Each row has a name. Each piece below is followed by the name of the row it came from, unless a question asks for something else. Each question is about the rows just above it. Places in a row count from 0.

[ 34  -3   5  28 -25] -> pigaz
[-10   6  -6 -15   6] -> Fola
[-20  25  18 -21  37] -> pogef
[ 20 -54 -50 -55 -24] -> Lir
Row and place of [-20] in the named rows: : pogef, 0
[18] is at row and place : pogef, 2
Where in the named rows is [-55]? : Lir, 3
[5] is at row and place : pigaz, 2
[-10] is at row and place : Fola, 0
[-6] is at row and place : Fola, 2
Where in the named rows is [-25]? : pigaz, 4

[ 34   8   9 -47 -28 -20  16  -9 -16 -12 -12  -3  -1  -3 -14  -7  20   4
 -15 -10 -16   4 -12   5   9  26 -35] : biv
[ 23  21  12  -6 -15  -6  16 -13 -13  -6 -18  -6 -10   7  -2  -1  14  -5
 -23 -18 -10 -10 -11   4  15  29 -23] : lasit
[ 29  18  12 -49 -20 -10  16 -12 -13 -10 -18  -5 -14  10 -13  -3  17  -3
 -21 -14 -13  -5 -12   5  13  29 -27] : Bevu
[8] is at row and place : biv, 1
Where in the named rows is [-2]? : lasit, 14
Row and place of [23] in the named rows: : lasit, 0
Row and place of [-27] in the named rows: : Bevu, 26
Where in the named rows is [14]? : lasit, 16

[-38   9  47 -12  50  -3 -27  15] : tur
[  3   7  -2  17   1   1  48 -12] : rasu
[-20 -19 -24  49  19 -13  27 -21] : Pelap
Row and place of [47] in the named rows: : tur, 2
Row and place of [27] in the named rows: : Pelap, 6
Where in the named rows is [49]? : Pelap, 3
Row and place of [-20] in the named rows: : Pelap, 0
Where in the named rows is [-38]? : tur, 0

[  3 -13  30 -31   4  38 -31  33 -30  19  16 -26   3  27 -25 -47 -19  -8
  -6 -22  46 -33  -3   3 -32   0 -34  20  16 -28 -35 -26  32  26  33   1
   5 -30  25  26  43  -2 -40  12  47  47 -47   9   3 -25 -26  -5  12   0
 -32 -27  47] = vuf
[ 22  23 -27 -47  16  -4 -10  37  43 -43  23  42  -7 -31 -17  12 -38 -43
  43 -38 -34  37 -12 -30  15   5 -10  -2  33 -33 -30  24  43 -39  37  32
 -43 -21  18   8  16  42  37  38 -34  24  14 -26 -40 -46  22   5 -16  45
  35 -31   6] = Kivag
[ 15  15  16   8 -20 -24 -26  -8  10  -2 -14  16  -9  11 -18  -3   1   0
 -19  17 -18   0  42  18  -4 -43  45  21 -43 -18   2   1  17 -38 -44  36
 -37  10 -42  -7   7   7  47  16  -2  -8 -31  43  32 -19  29  37 -11  19
   2 -16   5] = butep
[  5 -30  29 -33  22 -12 -30   9 -16  39  -7  36   1  20  10   0  35  25
 -21  22  46  46 -36 -41  17  14 -21  27  10  17 -12   0  -4 -41 -38   9
  29  12 -24  46  37  32 -40 -42 -31  33  14 -38 -30  28  -2 -31 -14 -11
 -12  24 -46] = per
[ 15  15  16   8 -20 -24 -26  -8  10  -2 -14  16  -9  11 -18  -3   1   0
 -19  17 -18   0  42  18  -4 -43  45  21 -43 -18   2   1  17 -38 -44  36
 -37  10 -19 -44  39 -11 -16 -43 -29 -36   5   4  -8  25 -42 -31  11 -11
 -15  26  38] = Rupap
[ 47  21  34 -31 -35   3  13 -36 -34 -34  31 -30  38  39  42   5  19  15
 -11 -31  13  15  37   5  37  11  45  23 -24  26  13  -1   5 -19  43  36
 -33 -35   4  27   4  41 -23   1  43  20  41  22  23 -36   3 -12  41  -4
  36 -45 -31] = basu
[ 37  21  -4 -10  32  25 -18  18  46 -29 -29  40  -8 -25 -22   0  -1  12
 -47 -31 -39  34 -10 -19  44  11   4  42  19 -20  13  27  -5 -27  32  17
  10  13  14 -10 -36 -45 -18 -29  39 -46   9 -41 -15  12 -22   2  46   4
  39 -14 -42] = Gemip
[ 15 -41 -35 -11  31  28  38 -26 -27 -21  27  31  29 -26  25 -15 -17  22
  29  10  -9   0  16 -38 -43 -25  27  -7 -47  33 -11  -3 -44  33  38  21
 -12 -45  22  18  32  16  17 -29  29  18   5 -35 -38   7 -38 -33 -47  16
 -35  35 -28] = razar
[ -6   1  -5  32   5  27  34  35  24  -2 -34   0 -33  25  19  12  23 -33
  38 -41  15  39  36  16  17  31 -33  34 -23 -18   2   1  17 -38 -44  36
 -37  10 -19 -44  39 -11 -16 -43 -29 -36   5   4  -8  25 -42 -31  11  29
  -3  46  47] = ferem
q: [ 15  15  16   8 -20 -24 -26  -8  10  -2 -14  16  -9  11 -18  -3   1   0
 -19  17 -18   0  42  18  -4 -43  45  21 -43 -18   2   1  17 -38 -44  36
 -37  10 -42  -7   7   7  47  16  -2  -8 -31  43  32 -19  29  37 -11  19
   2 -16   5] : butep
q: [ 15 -41 -35 -11  31  28  38 -26 -27 -21  27  31  29 -26  25 -15 -17  22
  29  10  -9   0  16 -38 -43 -25  27  -7 -47  33 -11  -3 -44  33  38  21
 -12 -45  22  18  32  16  17 -29  29  18   5 -35 -38   7 -38 -33 -47  16
 -35  35 -28] : razar
q: [ -6   1  -5  32   5  27  34  35  24  -2 -34   0 -33  25  19  12  23 -33
  38 -41  15  39  36  16  17  31 -33  34 -23 -18   2   1  17 -38 -44  36
 -37  10 -19 -44  39 -11 -16 -43 -29 -36   5   4  -8  25 -42 -31  11  29
  -3  46  47] : ferem
q: [  5 -30  29 -33  22 -12 -30   9 -16  39  -7  36   1  20  10   0  35  25
 -21  22  46  46 -36 -41  17  14 -21  27  10  17 -12   0  -4 -41 -38   9
  29  12 -24  46  37  32 -40 -42 -31  33  14 -38 -30  28  -2 -31 -14 -11
 -12  24 -46] : per
[ 15  15  16   8 -20 -24 -26  -8  10  -2 -14  16  -9  11 -18  -3   1   0
 -19  17 -18   0  42  18  -4 -43  45  21 -43 -18   2   1  17 -38 -44  36
 -37  10 -19 -44  39 -11 -16 -43 -29 -36   5   4  -8  25 -42 -31  11 -11
 -15  26  38] is in which row? : Rupap
Where in the named rows is [6]? : Kivag, 56

[ -1 -16 -17 -10 -10 -12  16  -7 -11 -10  -1  -6  13   1  13   7  -6 -22
  12  10  12 -18  20  -6  -8   9 -22  15 -16 -29 -12   2  20 -29   9  12
  16   7 -15  -1 -12 -19   9 -24  14 -21  18  -3 -13]  zufaz
[-2 -1 -1 -2 -2  0 -1 -1 -2 -1 -2 -1 -2 -1 -2 -1 -1 -1 -3 -2 -1 -1 -2 -2
 -2 -2 -1 -2 -1  0 -1 -1 -2 -1 -2 -2 -2 -2 -2 -2 -7 -1 -2 -1 -2 -1  1 -2
  0]  lenur
[ -2 -15 -17  -9  -9 -11  12  -7 -11 -10  -1  -6  10  -1  10   5  -6 -20
  10   8   8 -16  17  -6  -7   7 -19  12 -15 -27 -11   1  17 -28   7  10
  12   4 -13  -2 -11 -19   7 -22  11 -20  16  -3 -13]  pas
[ -1 -14 -14 -13  -7 -11  12  -7  -9  -7  -2 -10   8   0  14   3  -3 -18
  12  10  12 -19  14  -7  -7   5 -20  10 -12 -23 -14   5  14 -24   6   6
   8   3 -12  -4 -10 -16   7 -21   7 -22  13   0 -11]  gumoz
[ 19  -9  18  16 -15 -21   9 -17   9   7  14  16 -12   0  -2  13 -15   2
  -4  13 -21  16  -6 -20  -9 -24  16 -22  22   2  -2   3 -11   9   0  13
  14   7 -18  22  -1  -8 -18 -21  -3   1 -12  11  11]  zup
[ 19  -9  18  16 -15 -21   9 -17   9   7  14  16 -12   0  -2  13 -15   2
  -5  13 -21  16  -6 -20  -9 -24  16 -22  22   2   8 -28   6 -26  -1  13
  14  -4 -13   7 -11 -23 -12 -13  11   8   5 -24 -14]  pevak
[-2 -1 -1 -2 -2 -2 -1 -1 -2 -1 -2 -1 -2 -1 -2 -1 -1 -1 -3 -2 -1 -1 -2 -2
 -2 -2 -1 -2 -1  0 -1 -1 -2 -1 -2 -2 -2 -2 -2 -2 -2 -1 -2 -1 -2 -1 -2 -2
  0]  lirot
[ -2 -15 -17  -9  -9 -11  12  -7  10 -10  -3  -6  10  -1  10   5  -6 -20
  10  13   8 -16  17  -6  -7   7 -19  12 -15 -27 -11   1  17 -28   7  10
  12   4 -13  -2 -11 -19  15 -22  11 -20  16  -3   2]  Sop
q: [ -2 -15 -17  -9  -9 -11  12  -7 -11 -10  -1  -6  10  -1  10   5  -6 -20
  10   8   8 -16  17  -6  -7   7 -19  12 -15 -27 -11   1  17 -28   7  10
  12   4 -13  -2 -11 -19   7 -22  11 -20  16  -3 -13] : pas
Where do [ -2 -15 -17  -9  -9 -11  12  -7  10 -10  -3  -6  10  -1  10   5  -6 -20
  10  13   8 -16  17  -6  -7   7 -19  12 -15 -27 -11   1  17 -28   7  10
  12   4 -13  -2 -11 -19  15 -22  11 -20  16  -3   2] appear? : Sop

[ 56   3  26   3  10  52  17 -20 -10   9   8 -20 -28  18 -33  18 -22  16
   4]  piv
[-31   4 -13  29  -1 -26   0 -39  -5 -14 -38 -17  40  -6  29  28 -22 -24
  47]  dev
[ 21   4   5  -9  -5  19  -5  42   1  35  36  -1 -27   2 -33 -20  20  24
 -45]  veduv
Row and place of [9] in the named rows: : piv, 9
[-39] is at row and place : dev, 7
Row and place of [2] in the named rows: : veduv, 13
Where in the named rows is [-17]? : dev, 11

[ 28  28 -38   4  16] = bubo
[  0 -23 -52  39 -11] = Rud
[-18  45  56  56  27] = Rog
[ 28  28  57 -10 -43] = Tomuz
[-11] is at row and place : Rud, 4
Row and place of [-18] in the named rows: : Rog, 0

[-12  10   8   6  26  12  23] = tokav
[  0 -27   7   4   3   2   0] = tori
[-15 -13   7   1   7  -5   8] = lifik
[-4  9 10  8  7 10  5] = linis
[-3 10  1  1  5  1  8] = zozam
[-16  42  -7  -6 -16  20   9] = sevad
[-3] is at row and place : zozam, 0
Where in the named rows is [-6]? : sevad, 3
[4] is at row and place : tori, 3
Where in the named rows is [12]? : tokav, 5
[6] is at row and place : tokav, 3
[2] is at row and place : tori, 5
Where in the named rows is [-15]? : lifik, 0

[ -7  30  -1  20  12  32  -1  -6  -2  19  -1  -4 -32 -22  -8   4   3 -11
   4  28 -25]  mufat
[ 12   9  -1  29  -6 -17  -5   2   1 -11 -19 -17   7  -8  -1   4   8   7
 -12   3  31]  konaz
[-14   9  -2  -1  16  10  28  -7  -4 -13  -9 -22  -2  16   6  46   3  -6
  -7 -17   6]  teda
[  7  17 -13  14 -14  -1   3  -7  -9   7   9  24  -9  -1  -6  15   9  13
  10 -11   4]  Puf
[  6  -8 -11  -7  17  10  14  -5   1  -4 -47  12  -5  -9 -12   6  -2 -27
 -20 -14 -14]  vinam
[-42   2 -28   5   1   1 -19 -31 -18  10  -3  -5  24  17   2  -1  -2  17
   0   1   1]  vaki
[-19  17   7  15 -14  -3 -26  -5  41  -4  -4   8  27 -12  15   7  -1   1
  17   2  34]  sidam
[  5  15   8   5  -4   4  -2 -17  12   3  -5  27   7   5 -31  13   7  -3
 -17 -23  -8]  mif
[-10  26   2  26  33   1   5  -8   9 -25  -4  29   3  35  34 -14   0   7
  46  24   5]  baper
[ -8  10  -9 -12  -3  -1  10  12  -9   6  31 -11  12  -2  12  19 -29  -5
 -22   6  -6]  zul
Where in the named rows is [-20]? : vinam, 18
[-42   2 -28   5   1   1 -19 -31 -18  10  -3  -5  24  17   2  -1  -2  17
   0   1   1] is in which row? : vaki
Where in the named rows is [-10]? : baper, 0
Where do [-14   9  -2  -1  16  10  28  -7  -4 -13  -9 -22  -2  16   6  46   3  -6
  -7 -17   6] appear? : teda
Where in the named rows is [32]? : mufat, 5

[-35   6  -3 -21  33  56  48 -28 -32] -> fov
[-23 -43 -23 -53 -15  -6 -14   3 -23] -> gadas
[ 32   6  -3 -21  33  44  57  -4 -27] -> kili
[-14] is at row and place : gadas, 6
Row and place of [-32] in the named rows: : fov, 8
[-53] is at row and place : gadas, 3
[32] is at row and place : kili, 0
[56] is at row and place : fov, 5
Row and place of [-6] in the named rows: : gadas, 5
Row and place of [-15] in the named rows: : gadas, 4

